B, the same points measured another way; then each row and its match in B:
In the rows, 128 means zero.
B (25 x 97):
133 128 131 129 153 151 131 133 122 123 131 138 147 103 136 122 114 111
 128 132 127 117 137 130 119 161 124 157 84 126 133 110 139 173 117 137
 121 133 143 151 127 119 124 118 135 120 136 133 112 145 139 104 116 140
 123 132 124 126 137 130 141 117 134 135 133 130 125 131 115 144 135 109
 131 125 103 117 112 134 122 116 103 136 136 119 117 122 145 124 135 133
 124 143 166 134 139 118 131

126 133 129 117 140 104 116 106 148 131 133 124 135 151 131 135 147 134
 136 117 145 141 122 121 118 94 132 106 150 122 137 147 128 98 134 125
 147 143 90 114 123 133 143 150 111 133 109 132 125 107 107 146 131 107
 127 124 141 132 115 109 108 136 119 133 114 127 136 118 124 77 108 133
 127 135 134 128 165 121 125 135 165 114 127 152 130 136 115 126 130 118
 125 137 79 137 110 163 128

122 139 133 114 119 112 123 122 127 136 131 129 126 139 136 126 134 125
 138 127 123 143 120 131 123 106 136 130 143 120 127 137 128 111 130 122
 145 132 104 119 122 128 137 131 112 128 118 126 135 120 107 141 123 118
 126 122 133 123 120 124 127 137 123 115 107 133 137 131 133 110 108 130
 117 130 136 129 143 125 127 132 155 123 127 121 145 133 114 130 127 129
 128 128 102 136 120 133 136

132 126 114 141 138 137 109 108 152 141 131 122 125 123 128 142 128 135
 125 122 140 122 120 120 133 163 118 112 154 137 151 126 137 132 130 137
 127 137 107 122 135 132 122 152 127 134 128 170 131 130 129 127 127 110
 127 135 129 118 130 114 126 124 109 162 134 122 125 123 112 103 147 119
 134 131 121 135 112 130 125 160 118 132 132 162 106 136 140 128 130 132
 114 130 85 111 109 120 128

139 130 129 116 138 131 120 114 148 135 128 134 139 127 133 133 122 138
 134 118 129 128 126 130 127 122 129 141 126 121 140 115 135 139 126 128
 144 134 145 132 122 127 137 120 118 123 132 128 127 131 136 114 114 142
 130 119 127 125 128 121 131 133 124 119 132 140 136 127 118 98 130 140
 115 128 120 130 133 119 108 125 118 136 129 139 129 124 142 134 133 137
 105 145 122 135 127 138 118

136 121 135 117 186 153 121 108 164 130 134 128 169 130 123 127 120 133
 133 117 149 116 131 115 111 121 116 157 95 116 154 118 147 177 120 140
 141 137 136 135 117 122 133 128 123 125 134 146 100 112 128 96 120 133
 116 121 143 122 133 112 120 126 120 140 137 131 131 124 116 86 112 134
 124 127 87 124 152 119 118 136 112 129 142 152 102 122 146 126 138 129
 109 160 138 138 133 131 115

128 130 133 116 112 120 136 130 122 115 129 130 131 144 125 120 133 117
 138 129 127 134 130 128 113 93 134 142 120 118 108 131 126 123 123 122
 138 112 114 137 121 126 134 119 122 119 123 109 121 123 117 132 127 143
 124 122 137 136 124 131 128 132 142 112 120 134 131 131 135 126 108 137
 126 130 130 127 140 129 131 105 137 121 135 113 144 126 113 129 130 128
 131 138 152 142 135 141 126

121 126 132 108 148 129 141 134 110 116 131 126 147 138 128 110 129 126
 127 129 138 123 135 134 110 81 133 135 90 116 119 135 131 131 127 133
 129 125 135 140 119 121 126 120 132 123 126 97 108 121 122 130 144 137
 119 121 142 132 127 123 120 121 134 118 132 124 128 131 137 130 98 133
 129 130 110 114 163 126 131 114 137 112 127 118 123 125 109 123 126 114
 151 141 173 147 134 138 126

122 135 141 123 124 114 129 137 107 129 126 125 122 141 129 122 141 121
 135 130 121 140 129 130 130 109 138 124 123 123 116 136 121 114 129 122
 132 128 112 125 125 130 133 125 119 126 119 118 126 125 112 146 132 123
 128 124 128 130 122 132 128 131 141 114 114 128 131 129 136 132 108 122
 129 132 142 127 138 131 131 122 147 121 123 112 139 123 113 132 126 131
 136 124 124 137 126 130 133

126 121 129 118 152 111 121 117 139 128 132 114 132 138 136 129 145 132
 127 121 146 136 124 121 115 93 129 102 143 128 134 153 124 93 136 130
 135 146 99 119 122 129 133 147 121 136 115 128 122 109 112 149 142 107
 123 124 139 129 115 109 110 130 116 148 128 113 132 126 132 107 108 132
 128 134 118 122 165 120 138 130 153 108 117 149 121 133 107 121 127 107
 144 127 115 139 108 144 127

133 130 130 104 134 103 132 117 153 115 130 128 151 161 128 126 135 132
 140 116 143 134 131 119 110 60 138 135 133 109 127 136 128 108 129 130
 155 122 110 131 113 124 139 126 104 119 112 108 114 99 108 145 130 139
 119 109 145 130 118 116 110 136 130 120 124 137 137 122 132 78 95 155
 108 132 109 131 172 116 124 107 148 108 133 135 131 127 108 125 130 118
 121 147 135 148 128 169 121

126 127 124 126 136 108 121 120 140 126 128 115 120 141 141 135 148 135
 124 126 140 135 127 119 120 103 130 100 156 131 135 149 125 87 137 130
 133 145 97 118 121 134 132 152 120 134 111 128 119 113 116 155 139 110
 130 124 135 131 113 110 109 129 120 139 121 111 127 127 142 109 119 134
 128 136 132 124 160 118 133 121 155 113 115 148 132 142 112 125 128 114
 141 127 102 138 103 160 129

133 132 119 138 104 128 114 115 143 144 123 129 117 128 130 140 128 135
 132 125 122 132 124 123 147 170 126 118 159 132 138 117 127 123 127 124
 132 131 117 117 134 132 129 135 120 135 123 155 139 138 130 134 115 124
 134 133 120 126 132 126 128 131 120 137 122 135 130 127 120 108 150 124
 124 127 143 137 99 126 125 150 124 134 130 147 135 132 140 134 132 142
 105 123 84 114 117 122 128

130 119 132 105 169 112 130 122 145 113 130 119 145 144 137 120 137 131
 128 123 149 130 129 120 103 55 132 130 121 117 132 144 136 111 141 139
 134 144 123 134 109 124 134 134 121 123 120 105 98 104 122 140 141 133
 125 110 138 134 114 109 107 130 122 131 135 113 129 120 138 96 90 153
 113 137 98 113 184 114 127 105 152 106 123 147 126 135 107 117 124 100
 139 148 147 148 116 172 113

132 120 126 101 137 99 127 115 150 120 130 119 145 152 137 124 134 136
 138 119 137 133 129 125 115 50 138 127 138 116 125 130 124 94 130 129
 151 128 112 133 111 129 140 132 114 122 121 110 118 105 111 145 122 139
 126 114 141 126 111 118 108 135 121 115 124 128 137 123 126 79 94 167
 112 132 116 126 172 114 124 101 170 110 119 151 137 128 108 128 131 116
 122 143 118 146 119 167 113

130 128 116 140 140 141 115 114 140 141 128 125 123 124 121 139 119 132
 118 125 135 123 123 115 134 158 118 119 142 136 142 131 135 143 124 131
 120 132 124 118 137 131 126 141 131 139 133 160 129 125 142 112 123 118
 126 138 128 120 137 121 131 128 109 146 133 123 126 125 125 126 150 117
 135 127 117 127 115 128 129 152 108 134 138 144 108 130 143 122 125 131
 118 123 105 108 124 108 128

128 135 135 143 126 150 123 134 114 139 130 138 129 104 135 130 119 111
 127 131 119 117 129 140 136 186 124 135 110 137 134 112 131 166 121 129
 117 128 130 139 144 127 122 121 140 132 133 149 127 150 145 113 108 128
 128 144 122 122 143 135 145 124 140 134 132 129 126 134 115 157 148 96
 144 123 129 135 95 138 124 148 100 144 133 121 117 118 147 129 129 140
 126 122 134 116 137 102 137

134 125 119 137 115 132 121 116 157 130 130 130 139 128 126 135 114 126
 128 116 130 120 132 121 129 146 123 137 137 125 138 109 133 159 118 129
 137 114 125 136 128 132 131 129 125 129 136 150 124 122 140 109 102 136
 130 124 130 126 138 127 134 131 123 134 132 137 131 126 115 114 140 139
 130 124 113 135 110 128 127 125 106 132 139 141 122 128 150 126 128 142
 102 138 126 118 138 133 120

127 124 122 109 155 115 111 99 155 137 132 114 128 142 138 134 143 138
 129 121 142 139 122 110 116 97 132 104 150 125 144 156 130 96 137 137
 138 144 89 116 121 127 134 156 114 138 107 139 120 108 112 142 143 96
 120 131 136 116 113 105 104 133 105 147 120 110 132 120 130 90 105 128
 123 140 123 122 174 120 134 143 158 112 127 158 121 139 113 121 130 108
 134 130 97 133 102 137 123

128 128 138 109 123 124 140 131 120 125 129 134 141 143 123 117 134 120
 141 129 126 135 128 127 112 96 135 146 112 116 113 129 127 138 118 125
 139 114 119 141 116 126 136 120 123 128 122 110 121 122 110 128 118 138
 125 120 139 134 129 130 133 136 146 108 119 137 136 130 132 116 105 134
 125 130 129 122 148 129 125 107 145 120 138 108 140 125 114 131 138 128
 133 143 153 145 142 139 133

130 132 128 122 141 154 133 130 111 122 129 139 156 111 131 110 111 108
 132 132 131 113 136 126 114 169 125 160 82 127 129 111 138 187 111 135
 122 127 147 154 129 120 125 113 139 121 135 131 112 139 144 102 111 140
 123 132 129 133 142 137 148 115 136 137 132 134 124 133 120 145 138 120
 137 119 108 123 105 133 126 115 92 132 138 116 119 120 147 124 135 140
 126 141 180 129 150 108 133

127 132 127 114 129 104 117 105 145 134 127 119 129 150 133 137 144 140
 138 119 137 145 121 117 122 81 136 112 158 119 136 146 125 85 135 125
 150 140 92 114 123 133 135 147 108 134 111 129 128 108 104 152 129 106
 126 119 138 125 115 113 108 140 117 130 114 126 135 120 129 80 105 139
 120 135 136 133 165 119 124 135 160 114 125 150 136 138 108 128 129 119
 120 134 83 136 109 157 124

131 124 131 127 144 152 134 134 127 129 134 133 145 105 125 124 113 113
 122 133 127 111 134 128 118 152 118 149 90 132 135 112 142 174 116 132
 119 131 151 143 130 119 123 123 143 121 141 138 115 144 148 96 115 145
 126 137 130 133 139 134 144 123 130 124 136 127 124 132 124 144 140 109
 127 121 107 120 121 133 123 121 99 140 137 127 113 124 150 124 128 135
 124 140 163 134 140 108 127

131 136 121 138 101 133 115 118 142 145 125 130 120 120 121 140 118 135
 128 127 119 125 125 125 146 171 122 120 149 137 141 121 126 132 123 121
 130 120 130 115 141 136 125 133 130 136 129 157 151 141 134 117 121 123
 134 142 120 117 138 129 136 131 122 134 122 135 124 132 120 129 155 125
 134 120 144 138 93 136 126 156 110 143 135 137 130 125 150 134 132 145
 110 116 95 104 128 104 128

129 129 128 116 138 101 117 106 144 129 132 115 127 158 135 136 146 139
 137 115 141 145 119 116 123 76 133 105 160 121 136 148 121 86 140 128
 151 142 93 116 121 138 139 147 112 133 111 133 128 112 103 152 138 106
 126 115 140 125 113 112 107 138 120 141 112 124 134 121 131 76 103 142
 117 138 137 129 168 117 128 138 166 105 123 153 134 137 107 130 127 117
 119 135 76 137 103 150 122
Rows of B count from 0, top down.

134 120 122 123 150 118 127 129 133 123 149 140 136 126 130 126 128 136
 152 124 134 133 137 137 115 130 134 125 131 109 131 130 121 125 124 126
 127 135 138 108 123 123 130 99 151 131 130 123 136 136 142 119 85 131
 126 135 132 136 129 110 139 130 129 126 131 127 95 130 120 119 127 133
 128 131 130 94 128 => 22
133 130 122 132 149 124 127 135 108 129 127 128 126 125 126 131 126 128
 104 130 128 132 127 143 153 133 129 128 131 124 134 138 128 132 141 116
 136 123 134 134 126 123 112 105 75 135 120 136 126 129 125 129 208 138
 124 126 129 123 124 151 137 130 128 119 128 121 144 120 133 136 131 133
 123 123 125 129 128 => 10
125 124 102 133 141 130 126 134 126 120 128 123 115 126 128 131 123 129
 104 129 131 127 130 146 151 136 124 134 130 140 141 139 131 129 135 103
 129 126 134 133 128 121 114 125 90 126 123 134 130 123 138 132 139 135
 124 135 123 124 123 134 119 128 129 119 125 122 151 132 123 128 131 133
 120 127 132 118 128 => 6
129 129 140 128 105 136 129 119 119 130 103 118 122 133 126 128 127 121
 112 132 122 127 126 126 150 127 123 129 127 130 126 122 127 129 132 147
 128 122 117 132 127 132 129 138 101 129 123 141 120 124 116 134 212 130
 129 117 124 123 128 152 136 127 125 130 125 129 144 124 155 133 127 123
 132 125 126 147 127 => 21
134 126 158 127 112 129 130 124 127 133 125 127 137 130 125 121 127 126
 156 128 122 129 125 114 110 125 135 123 128 106 122 108 127 128 120 147
 132 126 117 125 126 129 142 126 155 133 131 127 120 133 112 128 106 133
 132 118 132 131 129 112 146 130 126 141 131 134 103 122 143 126 130 123
 138 127 126 126 127 => 15
128 125 108 130 158 125 126 135 125 134 161 125 128 131 131 131 125 130
 119 126 140 126 120 138 126 132 126 124 132 100 142 147 127 126 125 103
 137 134 135 115 126 133 124 107 100 131 135 125 139 128 142 132 160 130
 127 128 129 132 126 144 118 132 128 124 128 125 151 133 116 124 125 135
 126 130 129 114 127 => 7
126 124 112 127 93 138 128 116 123 123 108 120 113 133 127 125 119 126
 109 132 122 119 135 134 147 134 121 132 129 144 128 128 128 125 134 137
 124 122 125 128 126 129 129 139 95 130 124 140 126 127 134 130 169 131
 128 121 123 125 126 143 128 127 126 123 124 132 140 133 141 130 126 119
 132 125 128 135 128 => 2
129 128 141 130 106 136 129 124 124 133 111 113 124 135 126 130 126 121
 114 132 122 126 125 125 150 128 124 127 128 120 129 107 130 128 130 146
 127 124 115 132 129 135 128 133 101 127 125 140 121 126 120 137 211 127
 130 116 124 122 128 152 133 127 125 132 126 129 133 125 165 131 128 124
 133 127 124 143 126 => 1
130 127 137 125 97 131 129 115 130 123 108 131 128 121 124 120 129 128
 136 129 119 129 135 124 128 127 132 130 124 148 111 113 128 129 132 146
 118 119 119 137 127 123 137 143 152 140 124 133 121 129 99 124 79 130
 129 128 130 126 128 113 145 126 128 131 131 131 104 119 138 133 131 119
 136 126 129 131 129 => 23
129 131 148 131 124 127 130 135 122 139 136 110 134 139 128 129 125 122
 125 127 126 130 113 105 125 123 127 119 128 104 131 132 131 128 115 140
 141 131 116 128 129 140 130 125 126 129 135 124 124 127 122 143 205 126
 132 116 128 129 129 143 131 132 124 137 130 132 143 127 150 127 128 128
 137 129 121 141 125 => 9
136 119 120 124 142 119 126 128 130 124 143 144 132 128 129 127 128 135
 139 126 133 131 135 139 121 132 132 126 131 100 134 129 122 123 120 126
 125 135 145 110 122 124 125 94 153 133 127 123 137 137 149 116 97 131
 125 133 131 136 129 115 129 130 131 126 129 126 98 132 107 122 128 133
 129 130 130 106 128 => 0
129 130 149 129 114 135 130 119 118 134 106 116 123 133 125 127 123 118
 112 133 117 126 126 123 151 127 124 128 127 127 124 120 128 130 132 144
 129 122 116 134 126 130 128 134 107 130 122 137 121 127 113 135 222 128
 137 113 125 120 128 154 137 127 124 130 126 130 147 123 165 132 128 122
 132 125 124 147 127 => 24
130 127 149 124 96 133 129 113 124 124 103 134 125 127 123 126 128 127
 133 131 119 128 137 124 138 125 129 132 125 145 113 115 126 129 137 149
 119 119 122 141 127 123 135 139 155 128 119 136 119 131 105 125 118 129
 129 125 129 124 130 120 139 125 127 131 127 131 103 118 145 135 128 120
 132 126 127 136 129 => 12
135 129 130 123 143 116 127 123 109 122 114 151 127 115 126 126 134 132
 135 131 123 137 140 146 136 127 133 128 128 134 124 121 118 130 143 141
 124 123 142 122 121 119 126 110 131 137 116 137 128 135 118 114 139 135
 123 124 134 125 128 141 149 127 129 120 131 126 101 115 129 135 127 131
 125 125 125 124 130 => 4
121 125 106 128 113 137 127 125 133 122 120 112 116 135 128 129 121 124
 110 130 127 119 130 130 145 133 120 134 129 143 133 139 131 123 126 117
 121 126 123 130 129 133 127 141 99 120 128 134 129 124 140 136 140 127
 130 120 120 125 127 139 117 127 128 125 122 127 144 139 128 126 127 125
 126 128 131 137 127 => 8
134 131 141 131 163 116 129 141 113 138 146 126 134 131 130 131 132 128
 126 126 138 135 122 126 124 124 129 118 130 96 140 138 127 130 126 120
 147 136 130 118 126 134 115 97 105 135 133 124 130 128 138 130 227 129
 125 128 130 127 128 155 120 133 126 130 132 127 152 126 130 129 127 135
 126 129 122 131 127 => 13
127 120 83 130 133 134 126 130 125 116 129 122 113 126 128 130 119 131
 107 130 131 123 137 147 148 139 124 134 131 132 138 136 128 126 139 105
 126 128 138 127 126 127 119 119 85 130 127 137 132 128 145 128 144 136
 124 133 124 124 122 140 126 128 128 117 124 121 145 137 122 129 130 130
 119 126 135 114 128 => 19
136 117 104 124 147 121 125 134 130 121 148 137 138 125 129 128 125 137
 139 124 135 128 134 142 123 140 133 128 134 104 133 129 125 125 121 109
 126 137 141 117 123 124 126 95 148 133 126 124 137 135 137 122 81 133
 126 135 132 137 127 107 130 130 131 125 129 124 95 133 103 124 132 133
 128 131 134 94 128 => 20
147 121 147 123 142 111 129 126 109 136 138 140 146 123 126 116 127 135
 152 128 128 139 136 137 129 129 137 117 131 74 126 109 114 129 133 132
 140 130 141 99 115 125 132 66 139 146 128 137 129 142 126 114 164 137
 126 127 138 132 129 143 165 134 127 129 134 129 82 119 129 127 126 132
 134 126 124 110 128 => 5
133 128 165 129 101 133 131 125 122 138 128 113 130 141 126 122 124 124
 137 129 124 125 116 113 133 126 128 116 128 94 130 124 127 128 121 152
 140 126 113 119 125 139 133 121 134 134 135 133 121 129 123 138 222 125
 130 111 127 127 130 146 145 132 123 144 130 136 139 127 161 129 126 126
 139 129 121 140 126 => 18
133 131 124 129 152 122 127 134 107 128 121 134 126 127 127 131 132 129
 108 130 127 138 127 147 152 129 128 129 129 124 132 140 126 130 143 131
 134 126 134 132 127 125 111 108 89 134 114 137 128 129 126 124 212 133
 124 132 127 120 126 167 129 128 128 116 127 120 159 124 148 135 129 132
 121 125 123 128 128 => 14
138 129 181 126 103 126 130 120 126 138 118 130 145 129 125 125 131 126
 144 128 117 134 124 107 124 120 134 123 128 98 117 111 126 128 118 156
 129 125 122 122 125 131 139 121 175 133 132 128 120 137 104 130 137 126
 131 121 132 131 134 112 148 129 124 144 133 139 97 119 154 127 130 119
 141 129 123 133 127 => 3
124 135 151 132 119 131 129 131 126 133 133 115 133 142 128 131 129 119
 128 128 126 127 111 102 127 123 126 125 127 118 132 130 133 129 119 142
 133 129 113 131 133 136 129 138 129 123 135 124 124 121 121 139 208 122
 131 124 125 128 130 137 117 129 124 135 127 131 143 128 153 128 129 127
 134 132 125 149 126 => 11
137 126 133 128 137 118 126 127 116 119 116 144 141 122 124 131 128 130
 144 129 120 141 138 137 139 130 134 135 130 123 122 115 126 133 135 134
 120 123 138 133 125 110 123 116 135 136 117 129 121 133 106 123 107 136
 125 141 132 125 128 114 144 128 131 125 129 124 107 115 128 130 136 129
 128 127 130 117 129 => 17
131 122 124 125 115 133 127 121 138 124 131 129 130 135 128 128 125 128
 141 125 127 124 134 125 126 131 129 129 129 116 125 126 126 123 116 140
 122 131 128 112 126 128 135 128 160 128 135 123 133 131 132 127 61 124
 131 125 127 132 130 109 130 128 128 130 126 131 88 135 124 121 128 126
 132 131 132 120 128 => 16
